[[588 632 639 648 584 749 615 700]
 [552 665 640 619 851 762 639 729]
 [615 592 635 793 618 613 651 635]
 [640 712 657 623 520 739 635 610]
 [718 601 671 864 788 653 639 575]
 [569 675 656 233 678 601 621 595]] -> 595

[[-28  18   6  27   3  15  28  31  25  37]
 [  3  19  18   3  -4  17   5  18  18   7]
 [ 29  16  15   0   2  10  12   8  17  12]
 [ 32  14  14   5   2   9  25  16  20  15]
 [ 19  -4  22   9  12  -7  15  -1  24  -1]
 [ 44  28  24  16  13  -4  29  27  25  36]
 [ 13   1  18   5  20   5   4   2   3 -14]
 [ 13   6  17  13   9  -1  17   7  19   8]] -> 8

[[ 67  83  99  85 129  78 212  71  82  85  66  60]
 [ 78  77  80 115  91 128 149  68  88  15  33  96]
 [ 69  76  89 103 112 107 199  65  81  47  40  74]
 [ 75  74  80 117  95 130 164  58  80  13  26  94]
 [ 80  79  82 111  91 122 142  71  69  39  42  95]
 [ 81  79  82 112  89 124 138  72  76  35  40  98]
 [ 91  83  83 108  77 119  86  79  91  50  62 107]
 [ 72  73  81 116  98 130 181  56  84  13  20  90]
 [ 66  82  98  86 128  79 212  80  87  95  64  59]] -> 59

[[9724 3171 6321 6899 4670 6373 4195 6879 4071 5846 2705 7538 5715 6852
  5631]
 [9768 3154 6326 6868 4603 6370 4166 6857 4028 5876 2754 7572 5780 6905
  5631]
 [5605 5003 7576 4863 3543 7152 8150 5507 3406 5292 2202 4729 8281 6288
  4220]
 [8334 5783 7439 6722 5941 5619 2970 8642 6056 5257 4294 7808 8181 5275
  5348]
 [5381 3888 5177 3576 2894 4442 7906 6055 5482 5811 5696 5810 6802 5659
  4199]
 [5774 5086 7462 3944 6901 5813 7553 3063 4032 7377 4663 4384 6066 5354
  6460]] -> 6460

[[753 780 664 604 540 600 768 591 639 647 631 557]
 [527 663 664 778 822 402 493 691 634 977 707 714]
 [743 716 748 641 698 602 459 581 578 406 719 709]
 [683 673 786 533 569 401 825 684 838 389 156 637]
 [421 568 484 754 435 683 668 541 713 924 595 783]] -> 783

[[4 4 3 3 4 4 4]
 [3 3 6 6 5 2 3]
 [8 8 3 3 4 8 8]
 [7 7 2 3 3 7 7]
 [2 2 4 4 2 4 3]
 [4 4 4 4 5 4 4]
 [4 4 4 4 4 4 3]] -> 3

[[469 708 810 750 699 456 801 528 725 721 724 619 621 651]
 [822 759 657 292 805 738 523 618 603 754 783 447 470 750]
 [567 555 602 767 893 655 626 471 579 760 585 575 564 500]
 [493 622 489 819 840 539 642 589 681 620 522 673 784 634]
 [621 840 742 690 654 428 492 696 702 617 477 678 745 965]
 [863 616 674 806 650 579 688 489 655 631 703 618 774 517]
 [538 539 670 929 735 938 744 680 745 345 763 693 554 584]
 [486 772 587 597 616 518 612 580 526 625 602 816 623 537]
 [693 622 735 874 541 511 582 667 723 752 378 591 547 728]
 [549 727 574 862 532 524 682 645 799 704 221 620 738 491]
 [588 736 588 518 655 563 598 626 563 586 471 486 439 620]] -> 620

[[678 562 421 527 778 983]
 [  0 526 505 673 442 506]
 [874 546 396 538 517 881]
 [588 577 462 536 867 979]
 [157 554 446 803 496 214]
 [ 98 516 627 491 449 890]
 [875 597 561 831 714 141]] -> 141

[[381 313 399 336 288 359 320 368 446 693 307 421 319 801 386 241]
 [401 323 394 348 273 352 321 384 454 687 316 425 306 781 400 226]
 [723 629 448 637 344 433 452 690 587 325 592 422 344 159 692 384]
 [676 640 491 630 452 494 475 662 566 283 603 397 429 138 673 504]
 [260 275 450 276 427 431 329 276 392 696 274 388 432 879 308 382]
 [377 490 565 446 673 597 455 420 436 388 471 341 615 442 458 706]
 [224 334 529 302 616 543 384 271 373 578 329 347 579 761 314 602]
 [497 378 376 411 216 328 332 464 496 641 364 440 258 670 472 179]
 [466 551 557 511 641 587 473 497 474 329 525 350 586 319 529 687]] -> 687
---
(-4.8, 3.3, -19.3, 34.6, -71.6) | -19.3
(53.0, -25.9, -31.8, 65.5, -2.4, -73.7, -39.8) | 65.5
(-35.4, -62.8, -67.1, -29.5, 76.9) | -67.1
((-3.3, 62.8, -5.6, -5.1, 7.4), (1.8, 64.7, 13.6, 58.6, 4.8), (-17.7, -72.3, -13.9, -0.4, -27.0)) | 13.6
(50.3, -20.3, -64.4, -1.7, -36.7, -4.0, -37.9) | -1.7
(-66.1, -58.1, 51.2, 33.4, -43.2, -44.4, -30.3) | 33.4
((-9.0, 73.1, 22.3, -25.3, 6.3, 13.8, -59.3), (55.5, 34.1, 3.3, -28.2, -70.4, 56.9, -56.1), (14.8, 76.3, 2.3, 20.3, -13.2, -5.4, -86.7)) | -28.2
((36.8, -2.4, -29.3, 55.6, -10.1, 77.3, 77.7), (78.3, -29.1, -58.0, 61.2, 29.9, 87.0, 56.5), (27.6, -42.1, -23.8, -39.7, 37.7, -5.6, -36.0)) | 61.2
---
[58.4, -23.0, 3.2, 36.2, 83.6, 43.7, -0.5] value -23.0
[[25.0, 53.3, -33.3, -17.3, 2.5, 46.8], [66.6, 3.2, -34.6, -6.3, -16.3, -7.1], [52.7, 32.8, -10.4, -30.4, -9.0, -4.9]] value -34.6
[[38.3, -3.7, -56.5, 68.6], [-61.2, -69.3, -18.3, 36.0], [-44.9, 37.6, 17.7, 35.7]] value -69.3
[-82.5, 21.1, -22.9, -37.8] value -82.5
[-78.4, 1.4, 16.1, -29.4] value -78.4
[35.2, 1.3, 44.8, -84.8] value -84.8
[-81.9, 34.9, -36.4, 37.1, 40.6, 31.6] value -81.9
[18.7, -3.6, -75.7, 68.2] value -75.7
---
  0.9   30.4  -80.8   -0.1   -7.8   24.1 -> 0.9

 39.4  -32.9   21.3  -64.7  -30.2  -17.5   -1.9 -> -1.9

20.1  49.2  64.2  34.2  71.1 -> 49.2

-68.3  -17.9   10.8  -26.7  -22.1   23.5 -> -17.9

 22.3   -7.7  -22.8    1.8  -56.6  -32.4  -12.8
-62.9  -50.5   -1.9  -50.6    6.2   -3.5  -18.6
-> 1.8

  7.7   20.5  -27.9  -17.4   13.8   24.9
-12.8    1.1   48.8   69.7   28.5  -16.5
 -9.8   57.7  -20.1    0.1   43.2   70.3
-> 57.7

-22.6    4.6    5.4    3.1  -10.3   -5.5  -82.0
 -0.2   -4.6    0.0    0.4   -1.0    0.2   -0.1
-29.4  -30.2   -1.4  -14.5    3.7   -1.0   39.0
-> 4.6

 80.7  -60.3  -32.3   61.0  -44.8   11.6
  4.0   -3.0   -1.6    3.0   -2.2    0.6
  1.2   -0.9   -0.5    0.9   -0.6    0.2
-> 11.6

-14.2  -62.6  -17.9   50.1   18.4 -> -14.2

 -3.4  -20.1    4.7  -65.7   65.6 -> -3.4
---
25,56,68,75,35,63 yields 63
5873,4163,9875,2915,2343,9780 yields 9780
117,210,32,171 yields 171
8673,2419,4019,2523,2275 yields 2275
5271,4316,1222,9020 yields 9020
319,97,365,990 yields 990
-15,-46,5,-8,16,24,39 yields 39
0,1,2,7 yields 7
857,-151,-854,-949,-399 yields -399
---
50,58,64,46,46,73
78,69,48,45,21,27
63,53,67,81,74,87
-> 21

500,615,118,107,767
37,274,581,722,245
-> 722

26,5,-47,-44,-44,15
9,1,-2,-2,-6,4
3,-6,-3,-4,-1,-2
-> -6

6,5,1,3
7,7,4,7
4,5,5,3
-> 4

9446,7419,7984,3839
7338,4981,3513,5222
3058,3208,2021,5568
-> 3513

5,5,7,6
6,3,8,7
1,5,2,2
-> 8

156,220,233,230
182,96,93,102
30,159,151,203
-> 93
